Here is a tiny trained network, its code and every weight. The questions are about switching its units off for an input and a target symbol, where a switched-off unit gives its printed mean instead of its output.

import numpy as np


def w(rows, s, z=0):
    codes = np.array(rows[::2]) - 128.0
    scale = np.full(codes.shape[1], s)
    scale[-1] = z or s
    return codes * scale


def norm(h):
    return h / np.sqrt((h * h).mean(-1, keepdims=True) + 1e-5)


def f(y):
    return y / 2 * (1 + np.tanh(0.7978845608 * (y + 0.044715 * y**3)))


def softmax(a):
    e = np.exp(a - a.max(-1, keepdims=True))
    return e / e.sum(-1, keepdims=True)


def log_softmax(a):
    a = a - a.max(-1, keepdims=True)
    return a - np.log(np.exp(a).sum(-1, keepdims=True))


def net(x, mask):
    ids = ['ΠΣβδμφ'.index(c) for c in x.split()]
    T = len(ids)
    res = E[ids] + P[:T]
    u = 0
    for l in range(2):
        q, k, v = (norm(res) @ M[l].T for M in (Q, K, V))
        z = softmax(np.where(np.tri(T) > 0, q @ k.T / 2**0.5, -1e9)) @ v
        res = res + np.where(mask[u], z, O[l][:, -1]) @ O[l][:, :-1]
        u += 1
        y = f(norm(res) @ A[l][:, :-1].T + A[l][:, -1])
        res = res + np.where(mask[u : u + 4], y, B[l][:, -1]) @ B[l][:, :-1]
        u += 4
    return log_softmax(norm(res)[-1] @ U[:, :-1].T + U[:, -1])


Q, K, V, O, A, B = {}, {}, {}, {}, {}, {}
E = w([
[252,191,126,148],'Π',
[165,102,114,139],'Σ',
[59,198,56,189],'β',
[123,160,81,86],'δ',
[68,82,166,160],'μ',
[129,105,118,162],'φ',
],0.023)
P = w([
[154,71,36,253],'0',
[146,90,43,205],'1',
[156,120,59,182],'2',
[151,156,72,169],'3',
[163,181,93,167],'4',
[164,209,106,158],'5',
[170,239,113,154],'6',
[162,184,68,170],'7',
],0.0061)
Q[0] = w([
[107,161,92,244],'L0H1',
[163,55,188,54],'L0H1',
],0.011)
K[0] = w([
[159,248,163,33],'L0H1',
[136,53,174,132],'L0H1',
],0.011)
V[0] = w([
[138,211,105,141],'L0H1',
[113,254,174,87],'L0H1',
],0.007)
O[0] = w([
[134,3,134,27,254],'L0H1',
[93,107,224,81,135],'L0H1',
],0.0049,0.0041)
A[0] = w([
[122,204,75,38,142],'L0N1',
[255,153,46,103,220],'L0N2',
[122,195,98,152,6],'L0N3',
[149,192,173,116,91],'L0N4',
],0.012,0.0023)
B[0] = w([
[115,23,172,43,187],'L0N1',
[112,3,109,184,252],'L0N2',
[98,204,57,8,142],'L0N3',
[227,183,163,68,128],'L0N4',
],0.0063,0.012)
Q[1] = w([
[135,251,108,55],'L1H1',
[152,205,144,117],'L1H1',
],0.021)
K[1] = w([
[57,34,55,245],'L1H1',
[134,61,102,248],'L1H1',
],0.011)
V[1] = w([
[81,141,72,96],'L1H1',
[103,1,95,131],'L1H1',
],0.0074)
O[1] = w([
[2,152,111,65,142],'L1H1',
[123,124,117,23,254],'L1H1',
],0.0085,0.0081)
A[1] = w([
[119,51,202,208,44],'L1N1',
[140,155,86,229,108],'L1N2',
[145,71,115,11,2],'L1N3',
[106,49,40,199,112],'L1N4',
],0.011,0.0062)
B[1] = w([
[108,103,156,211,163],'L1N1',
[133,202,100,10,152],'L1N2',
[170,204,254,101,188],'L1N3',
[129,203,206,115,255],'L1N4',
],0.0098,0.0079)
U = w([
[148,210,205,144,22],'Π',
[213,80,59,145,88],'Σ',
[115,173,44,122,122],'β',
[185,37,130,207,211],'δ',
[118,42,170,28,73],'μ',
[4,94,92,182,253],'φ',
],0.014,0.0042)

Each question gives the input, a string of symbols that net reads in full, and the target symbol t.
The units are the heads (2 rows each of Q, K, V and O) and the neurons (one row each of A and B). Each row of codes is followed by its name. A weight is (code - 128) times the scale printed after its matrix; where a second scale follows, it is the last column's (O, A, B and U).
mask holds one flag per unit, layer by layer, with each layer's heads first. A switched-off unit (its flag False) gives its mean, the last column of its rows in O or B, instead of its output. The means were averaged over made-up inputs and are rounded, as every weight is.
A unit's drop is (log p(t) with every unit on - log p(t) with that unit switched off) / (log p(t) with every unit on - log p(t) with every unit switched off).
The circuit of an input: a set's keep is (log p(t) with only the set's units on - log p(t) with every unit switched off) / (log p(t) with every unit on - log p(t) with every unit switched off). Starting from all 10 units, units are removed one at a time, each time the one whose removal leaves the highest keep (on an exact tie, the one counted first), for as long as the keep stays at least 0.8.
circuit, biggest first: the units of the circuit, biggest drop first
most important unit: the unit with the biggest drop
k most important neurons: the k neurons with the biggest drops, biggest first
top k neurons in layer l: the k neurons of layer l with the biggest drops, biggest first
drop when u is switched off: that unit's drop, to one decimal
input μ δ Π μ φ, target Π: 3 most important neurons => (L1N4, L0N1, L0N2)
input δ φ δ μ φ μ Π, target Σ: circuit, biggest first => (L1N4)
input Σ δ β μ β Σ, target φ: 3 most important neurons => (L0N2, L0N3, L1N3)
input β Σ Π β, target β: 4 most important neurons => (L0N2, L0N3, L1N1, L0N1)
input δ μ μ Π μ φ, target δ: 3 most important neurons => (L1N1, L0N3, L1N3)
input μ φ μ μ, target Π: 2 most important neurons => (L0N1, L0N2)
input β μ φ Π Π φ, target δ: 3 most important neurons => (L1N1, L1N3, L0N3)
input δ β μ Σ μ Σ φ, target φ: circuit, biggest first => (L0N2, L0N3, L1H1)
input μ φ μ μ μ, target Π: 4 most important neurons => (L0N1, L0N2, L1N4, L1N2)
input β φ Σ, target φ: 2 most important neurons => (L0N2, L1N3)
input Π β β μ, target φ: circuit, biggest first => (L0N2, L1H1, L1N3, L0N1)
input φ μ Σ, target Σ: 3 most important neurons => (L0N1, L1N2, L1N3)
input Π δ Π δ φ, target Π: 3 most important neurons => (L1N3, L0N2, L0N1)
input δ Π μ Π Π δ Π Σ, target δ: most important unit => L0N4
input δ Π φ φ μ, target δ: top 2 neurons in layer 1 => (L1N1, L1N2)
input δ β δ φ μ Π, target δ: drop when L0H1 is switched off => 0.1
input δ μ β Σ μ, target φ: drop when L0N2 is switched off => 0.2
input μ φ φ φ, target β: drop when L0N1 is switched off => 0.5
